Below is a small trained network, with its code and all its weights. Each question gives an input and a target symbol and asks what happens when units are switched off, that is, made to give their printed mean instead of their output.

import numpy as np


def w(rows, s, z=0):
    codes = np.array(rows[::2]) - 128.0
    scale = np.full(codes.shape[1], s)
    scale[-1] = z or s
    return codes * scale


def softmax(a):
    e = np.exp(a - a.max(-1, keepdims=True))
    return e / e.sum(-1, keepdims=True)


def log_softmax(a):
    a = a - a.max(-1, keepdims=True)
    return a - np.log(np.exp(a).sum(-1, keepdims=True))


def net(x, mask):
    ids = ['αβγδεζηθμξστφψω'.index(c) for c in x.split()]
    T = len(ids)
    res = E[ids] + P[:T]
    u = 0
    for l in range(3):
        r = res
        for j in range(2):
            rows = slice(4 * j, 4 * j + 4)
            q, k, v = (r @ M[l][rows].T for M in (Q, K, V))
            z = softmax(np.where(np.tri(T) > 0, q @ k.T / 4**0.5, -1e9)) @ v
            o = O[l][rows]
            res = res + np.where(mask[u + j], z, o[:, -1]) @ o[:, :-1]
        u += 2
    return log_softmax(res[-1] @ U[:, :-1].T + U[:, -1])


Q, K, V, O = {}, {}, {}, {}
E = w([
[93,175,148,180,142,108,166,173,183,163,112,144],'α',
[195,62,100,164,84,177,167,170,154,165,68,121],'β',
[153,119,203,224,124,126,47,126,171,156,125,122],'γ',
[167,128,68,155,84,65,120,47,76,207,109,168],'δ',
[146,160,187,101,211,120,97,145,165,98,103,100],'ε',
[165,138,241,137,173,195,117,138,132,154,182,128],'ζ',
[130,134,171,152,163,37,95,73,179,100,68,107],'η',
[156,95,69,192,255,172,140,67,134,128,48,124],'θ',
[98,206,66,145,145,117,148,86,177,147,158,138],'μ',
[97,128,115,199,186,183,140,138,64,103,154,203],'ξ',
[219,103,106,159,98,71,175,182,186,39,177,153],'σ',
[110,94,53,80,159,73,65,139,116,114,60,68],'τ',
[182,219,146,204,109,168,52,173,4,137,96,82],'φ',
[201,160,164,58,153,141,184,114,41,151,148,70],'ψ',
[93,44,185,94,122,129,212,56,128,162,126,89],'ω',
],0.009)
P = w([
[201,126,178,94,194,113,96,172,172,196,30,254],'0',
[224,174,115,116,160,132,117,101,158,181,140,181],'1',
[181,195,149,120,144,156,118,75,162,139,61,204],'2',
[167,81,134,162,240,82,125,200,123,198,95,162],'3',
[179,166,103,143,149,144,134,91,123,140,158,122],'4',
[120,185,150,133,124,174,133,61,134,91,68,152],'5',
[119,72,126,187,225,88,145,185,93,153,112,107],'6',
[129,157,98,161,129,156,146,79,98,97,174,68],'7',
[67,181,149,141,105,191,149,47,103,48,74,97],'8',
[67,69,117,205,220,92,168,174,58,117,129,49],'9',
[82,151,92,178,107,157,168,71,64,51,206,15],'10',
],0.0075)
Q[0] = w([
[203,153,204,67,65,59,144,116,197,37,168,116],'0.h1',
[94,81,127,122,249,28,108,118,118,202,131,58],'0.h1',
[179,201,110,165,175,143,191,67,172,146,74,73],'0.h1',
[123,130,146,171,202,123,163,101,141,45,41,146],'0.h1',
[193,120,96,47,100,143,95,43,192,101,155,112],'0.h2',
[86,64,116,196,246,72,178,197,74,215,109,163],'0.h2',
[156,192,101,197,200,152,182,100,143,99,111,141],'0.h2',
[59,74,103,74,96,145,67,145,151,114,193,184],'0.h2',
],0.02)
K[0] = w([
[190,127,173,91,171,44,192,143,214,3,111,172],'0.h1',
[50,141,164,115,207,138,92,7,121,133,178,23],'0.h1',
[61,170,79,139,123,122,246,132,67,73,111,69],'0.h1',
[76,144,103,185,145,132,117,165,47,22,181,136],'0.h1',
[124,101,125,82,133,86,74,161,116,216,145,224],'0.h2',
[115,74,69,139,146,101,155,113,60,15,160,37],'0.h2',
[78,141,160,122,23,153,124,170,75,136,159,105],'0.h2',
[247,109,93,112,153,123,107,156,149,94,53,175],'0.h2',
],0.018)
V[0] = w([
[107,141,146,75,114,111,110,114,137,154,152,145],'0.h1',
[135,141,171,152,155,139,46,81,115,126,190,120],'0.h1',
[139,149,90,78,138,157,150,160,150,128,122,106],'0.h1',
[130,99,177,163,152,95,83,79,167,94,198,127],'0.h1',
[108,97,98,186,125,204,146,147,126,248,98,123],'0.h2',
[140,143,96,153,199,158,122,73,167,169,110,65],'0.h2',
[115,178,155,131,217,139,124,97,121,118,92,106],'0.h2',
[99,136,114,116,96,203,110,147,139,150,127,160],'0.h2',
],0.011)
O[0] = w([
[128,139,186,82,113,99,96,82,104,106,131,153,75],'0.h1',
[133,161,133,166,191,9,169,119,66,88,103,136,139],'0.h1',
[177,145,98,84,106,171,85,147,119,124,111,92,112],'0.h1',
[136,171,158,133,130,31,252,113,137,69,92,134,131],'0.h1',
[154,202,138,169,121,27,252,204,50,113,31,89,234],'0.h2',
[188,196,82,131,91,203,191,185,157,188,94,69,236],'0.h2',
[100,106,98,134,94,254,141,169,165,214,91,69,254],'0.h2',
[106,131,161,140,140,119,138,168,102,77,48,151,109],'0.h2',
],0.0051,0.0046)
Q[1] = w([
[101,89,152,103,174,136,96,107,86,138,84,143],'1.h1',
[202,69,86,120,151,68,123,168,145,129,249,101],'1.h1',
[134,129,100,84,89,165,103,99,113,139,114,135],'1.h1',
[131,108,100,196,254,133,196,120,118,240,81,71],'1.h1',
[107,102,147,122,114,77,129,197,105,131,185,138],'1.h2',
[131,99,120,173,206,102,147,154,123,177,145,102],'1.h2',
[103,113,187,130,96,113,98,133,80,127,102,116],'1.h2',
[171,101,115,125,147,153,73,103,80,150,179,123],'1.h2',
],0.025)
K[1] = w([
[116,106,165,83,182,154,124,118,42,107,70,128],'1.h1',
[146,113,153,17,11,51,160,147,193,114,212,68],'1.h1',
[116,144,89,113,122,137,131,125,86,199,72,164],'1.h1',
[49,120,104,142,95,158,150,90,56,46,179,7],'1.h1',
[159,137,132,118,65,95,65,131,75,199,135,113],'1.h2',
[55,134,134,142,121,117,128,86,93,178,106,27],'1.h2',
[173,71,134,116,107,118,135,86,85,170,76,163],'1.h2',
[122,171,179,51,177,116,128,155,146,199,99,133],'1.h2',
],0.02)
V[1] = w([
[187,60,52,100,173,141,154,71,147,98,64,102],'1.h1',
[82,99,18,185,20,101,156,102,74,192,129,237],'1.h1',
[59,164,126,6,84,69,119,148,162,181,127,99],'1.h1',
[143,94,162,230,58,56,92,37,193,177,55,63],'1.h1',
[188,122,170,168,90,157,128,121,145,111,150,130],'1.h2',
[92,194,138,126,166,121,107,27,76,207,130,119],'1.h2',
[193,99,31,119,56,99,126,101,90,106,136,162],'1.h2',
[115,119,139,214,108,127,101,110,129,139,128,88],'1.h2',
],0.012)
O[1] = w([
[185,42,85,122,142,116,123,82,140,66,171,141,186],'1.h1',
[127,110,74,202,2,131,133,117,107,156,54,196,123],'1.h1',
[124,140,99,219,177,132,140,66,137,206,137,70,1],'1.h1',
[192,124,183,177,45,40,108,148,189,117,194,113,209],'1.h1',
[170,119,125,128,126,122,138,106,166,82,116,92,130],'1.h2',
[75,156,96,107,113,79,97,124,117,168,216,180,158],'1.h2',
[144,136,122,231,159,144,137,57,124,111,134,124,9],'1.h2',
[150,145,122,138,126,99,166,151,141,124,177,127,172],'1.h2',
],0.0084,0.0059)
Q[2] = w([
[108,91,130,131,131,113,158,198,95,152,84,153],'2.h1',
[92,131,111,139,133,178,122,60,109,124,107,144],'2.h1',
[107,179,119,95,104,164,98,118,121,92,122,150],'2.h1',
[138,114,147,134,74,145,103,105,106,135,132,129],'2.h1',
[151,140,87,109,108,120,139,125,133,116,121,131],'2.h2',
[86,78,104,168,201,92,78,193,153,131,129,119],'2.h2',
[147,185,142,95,92,135,101,57,127,112,121,131],'2.h2',
[109,107,125,154,180,91,120,254,182,132,164,116],'2.h2',
],0.024)
K[2] = w([
[64,129,58,177,112,166,165,179,114,51,185,126],'2.h1',
[174,94,146,125,188,121,119,110,133,148,121,251],'2.h1',
[181,151,180,176,162,177,32,182,88,162,128,171],'2.h1',
[192,174,131,97,77,179,136,98,123,148,145,164],'2.h1',
[134,158,70,149,137,107,118,120,151,110,112,143],'2.h2',
[87,94,131,110,74,107,109,97,34,80,125,7],'2.h2',
[141,153,154,120,174,106,79,123,204,115,84,174],'2.h2',
[38,132,122,141,67,161,162,141,126,60,180,51],'2.h2',
],0.015)
V[2] = w([
[107,197,52,108,127,129,174,104,224,100,142,151],'2.h1',
[99,130,133,96,116,84,187,56,88,104,132,136],'2.h1',
[136,64,120,117,101,157,145,136,154,119,165,164],'2.h1',
[139,160,100,128,66,126,90,145,86,143,126,32],'2.h1',
[157,184,94,193,122,178,115,199,129,86,174,152],'2.h2',
[161,151,118,143,144,131,4,175,99,141,115,121],'2.h2',
[180,130,210,110,127,199,187,104,82,181,180,180],'2.h2',
[176,148,136,94,91,128,97,115,6,127,148,45],'2.h2',
],0.015)
O[2] = w([
[188,228,72,50,137,152,96,106,224,127,123,124,171],'2.h1',
[97,115,128,134,161,129,204,223,247,124,148,170,2],'2.h1',
[162,103,84,128,76,154,149,194,132,116,192,102,146],'2.h1',
[158,72,188,143,179,120,103,97,86,254,84,158,189],'2.h1',
[97,201,152,60,69,176,60,44,169,78,146,78,212],'2.h2',
[43,129,141,182,116,153,115,194,198,76,214,42,149],'2.h2',
[189,148,222,117,65,187,239,86,103,150,192,241,156],'2.h2',
[173,152,168,227,149,213,90,217,180,91,161,217,25],'2.h2',
],0.0066,0.0073)
U = w([
[147,205,102,101,116,192,102,117,195,217,60,129,135],'α',
[199,106,91,95,78,176,104,183,92,151,145,92,2],'β',
[123,149,171,171,74,126,53,157,143,98,161,132,121],'γ',
[174,102,107,156,98,80,148,161,121,163,107,188,161],'δ',
[121,178,169,111,204,90,148,158,107,77,125,133,120],'ε',
[140,125,136,134,140,227,133,106,108,135,164,162,148],'ζ',
[142,171,156,136,119,1,112,183,132,80,92,120,63],'η',
[128,47,127,71,137,103,63,52,150,53,149,199,167],'θ',
[93,209,61,227,120,63,140,64,65,113,205,148,188],'μ',
[75,133,104,91,89,131,127,189,120,91,88,180,158],'ξ',
[167,129,152,197,121,165,173,109,141,73,41,80,157],'σ',
[114,88,81,166,169,128,71,167,134,121,113,110,212],'τ',
[66,96,177,105,131,103,112,178,91,179,49,106,99],'φ',
[132,127,121,59,186,132,144,159,62,142,187,53,28],'ψ',
[86,56,155,90,115,110,174,103,219,167,211,87,95],'ω',
],0.0052,0.0063)

Each question gives the input, a string of symbols that net reads in full, and the target symbol t.
The units are the heads (4 rows each of Q, K, V and O). Each row of codes is followed by its name. A weight is (code - 128) times the scale printed after its matrix; where a second scale follows, it is the last column's (O and U).
mask holds one flag per head, layer by layer. A switched-off head (its flag False) gives its mean, the last column of its rows in O, instead of its output. The means were averaged over made-up inputs and are rounded, as every weight is.
A unit's drop is (log p(t) with every unit on - log p(t) with that unit switched off) / (log p(t) with every unit on - log p(t) with every unit switched off).
The circuit of an input: a set's keep is (log p(t) with only the set's units on - log p(t) with every unit switched off) / (log p(t) with every unit on - log p(t) with every unit switched off). Starting from all 6 units, units are removed one at a time, each time the one whose removal leaves the highest keep (on an exact tie, the one counted first), for as long as the keep stays at least 0.8.
circuit, biggest first: the units of the circuit, biggest drop first
most important unit: the unit with the biggest drop
which heads matter: for each layer, one digit per head in row order, 1 if its drop is at least 0.15 and else 0, layers parted by /
input τ τ φ φ φ ξ μ μ τ α, target τ: circuit, biggest first => (2.h2)
input η τ ω μ α ε φ, target γ: which heads matter => 00 / 00 / 01
input α α ζ β γ, target γ: circuit, biggest first => (1.h1 2.h2)
input ε α θ θ, target β: which heads matter => 11 / 10 / 10
input α α μ η α τ μ, target τ: circuit, biggest first => (2.h2 1.h1)
input α σ τ β α β σ, target θ: circuit, biggest first => (0.h2 1.h1)
input ψ ψ α γ, target ζ: circuit, biggest first => (2.h2 1.h1)
input ω α ζ δ ζ, target ζ: which heads matter => 00 / 10 / 01
input β τ β τ σ θ α α α ζ, target ε: which heads matter => 10 / 10 / 01
input γ α ψ ε ζ μ μ ω β, target β: circuit, biggest first => (0.h1 2.h1 1.h1)
input ξ α θ μ α α, target θ: which heads matter => 00 / 10 / 00
input α α ζ τ ζ τ ω α ξ, target ξ: which heads matter => 00 / 10 / 10
input ξ μ θ θ α μ σ α ψ, target σ: circuit, biggest first => (1.h2 0.h1)
input α α μ α, target α: circuit, biggest first => (2.h1 1.h1)
input τ α ε ξ σ ω α τ ω μ, target δ: circuit, biggest first => (2.h2)
input ω μ α μ φ α, target φ: circuit, biggest first => (2.h1 1.h1)
input σ ζ α μ, target α: which heads matter => 01 / 10 / 10
input ζ τ μ α ω θ ζ τ β, target θ: which heads matter => 00 / 11 / 00
input θ φ γ α θ α μ θ γ, target θ: which heads matter => 00 / 10 / 00
input γ ω μ ξ β, target β: most important unit => 2.h1
input α ω ε γ μ β ξ γ μ γ, target α: which heads matter => 00 / 00 / 11
input ψ γ τ ξ τ μ α, target τ: which heads matter => 00 / 10 / 01
input ω α α α θ σ δ ε γ α, target ψ: which heads matter => 01 / 11 / 00
input φ γ α ε α ξ μ β ε μ ω, target ω: circuit, biggest first => (2.h1 1.h1)
input α γ ε, target ε: circuit, biggest first => (1.h1 2.h1 0.h1)
input α ξ γ τ μ η, target ξ: circuit, biggest first => (1.h1 2.h1)
input ε σ α ε α θ, target θ: circuit, biggest first => (1.h1)
input σ β α, target σ: which heads matter => 00 / 01 / 00
input α α α α α δ, target δ: circuit, biggest first => (1.h1 2.h1)
input ω α τ α ω ε ω ω δ θ, target δ: which heads matter => 00 / 00 / 01
